Below is a small trained network, with its code and all its weights. Each question gives an input and a class and asks what happens when units are switched off, that is, made to give their printed mean instead of their output.

import numpy as np


def w(rows, s, z=0):
    codes = np.array(rows[::2]) - 128.0
    scale = np.full(codes.shape[1], s)
    scale[-1] = z or s
    return codes * scale


def f(y):
    return np.maximum(y, 0)


def log_softmax(a):
    a = a - a.max(-1, keepdims=True)
    return a - np.log(np.exp(a).sum(-1, keepdims=True))


def net(x, mask):
    res = np.array(x, float).reshape(1, 2) / 4 @ E
    y = f(res @ A[0][:, :-1].T + A[0][:, -1])
    res = res + np.where(mask, y, B[0][:, -1]) @ B[0][:, :-1]
    return log_softmax(res[-1] @ U[:, :-1].T + U[:, -1])


A, B = {}, {}
E = w([
[156,190,81,4,116],'x0',
[24,97,208,131,90],'x1',
],0.015)
A[0] = w([
[185,147,122,254,139,166],'neuron 0',
[168,122,129,141,112,254],'neuron 1',
[176,77,114,173,125,107],'neuron 2',
[100,125,146,222,136,130],'neuron 3',
[64,100,158,216,110,138],'neuron 4',
[28,120,177,88,113,180],'neuron 5',
[117,137,146,62,137,145],'neuron 6',
[155,131,161,126,146,227],'neuron 7',
[130,104,110,55,104,128],'neuron 8',
[55,127,152,31,93,182],'neuron 9',
],0.022,0.0057)
B[0] = w([
[71,62,189,135,210,222],'neuron 0',
[172,174,52,121,207,166],'neuron 1',
[107,85,162,104,174,174],'neuron 2',
[128,237,139,124,72,223],'neuron 3',
[94,201,142,70,63,253],'neuron 4',
[99,7,71,73,4,230],'neuron 5',
[120,150,95,64,134,182],'neuron 6',
[129,163,38,113,191,151],'neuron 7',
[112,185,193,201,64,189],'neuron 8',
[60,61,149,68,197,217],'neuron 9',
],0.032,0.026)
U = w([
[137,11,109,139,228,80],'0',
[79,99,139,59,10,163],'1',
[139,132,145,142,133,1],'2',
[76,185,152,81,195,234],'3',
[205,176,68,134,126,167],'4',
[192,137,159,182,78,8],'5',
],0.012,0.0036)

Each question gives the input, the list of numbers given to net, and the class t.
The units are the neurons (one row each of A and B). Each row of codes is followed by its name. A weight is (code - 128) times the scale printed after its matrix; where a second scale follows, it is the last column's (A, B and U).
mask holds one flag per neuron, in row order. A switched-off neuron (its flag False) gives its mean, the last column of its row in B, instead of its output. The means were averaged over made-up inputs and are rounded, as every weight is.
A unit's drop is (log p(t) with every unit on - log p(t) with that unit switched off) / (log p(t) with every unit on - log p(t) with every unit switched off).
The circuit of an input: a set's keep is (log p(t) with only the set's units on - log p(t) with every unit switched off) / (log p(t) with every unit on - log p(t) with every unit switched off). Starting from all 10 units, units are removed one at a time, each time the one whose removal leaves the highest keep (on an exact tie, the one counted first), for as long as the keep stays at least 0.8.
units of the circuit, in order: the units of the circuit, biggest drop first
top k neurons: the k neurons with the biggest drops, biggest first
drop of u: that unit's drop, to one decimal
input [-3,-4], class 0: units of the circuit, in order -> [neuron 4; neuron 0]
input [-5,-6], class 0: units of the circuit, in order -> [neuron 0]
input [2,-4], class 4: units of the circuit, in order -> [neuron 9; neuron 0; neuron 5]
input [-2,-2], class 3: top 2 neurons -> [neuron 5; neuron 9]
input [1,-5], class 0: top 2 neurons -> [neuron 4; neuron 3]
input [2,-6], class 3: top 3 neurons -> [neuron 5; neuron 9; neuron 0]
input [-4,-5], class 0: top 2 neurons -> [neuron 4; neuron 0]
input [1,-1], class 4: drop of neuron 9 -> 0.3
input [0,-6], class 0: drop of neuron 4 -> 0.2
input [1,-4], class 0: drop of neuron 3 -> 0.4
input [1,-8], class 0: drop of neuron 4 -> 0.3
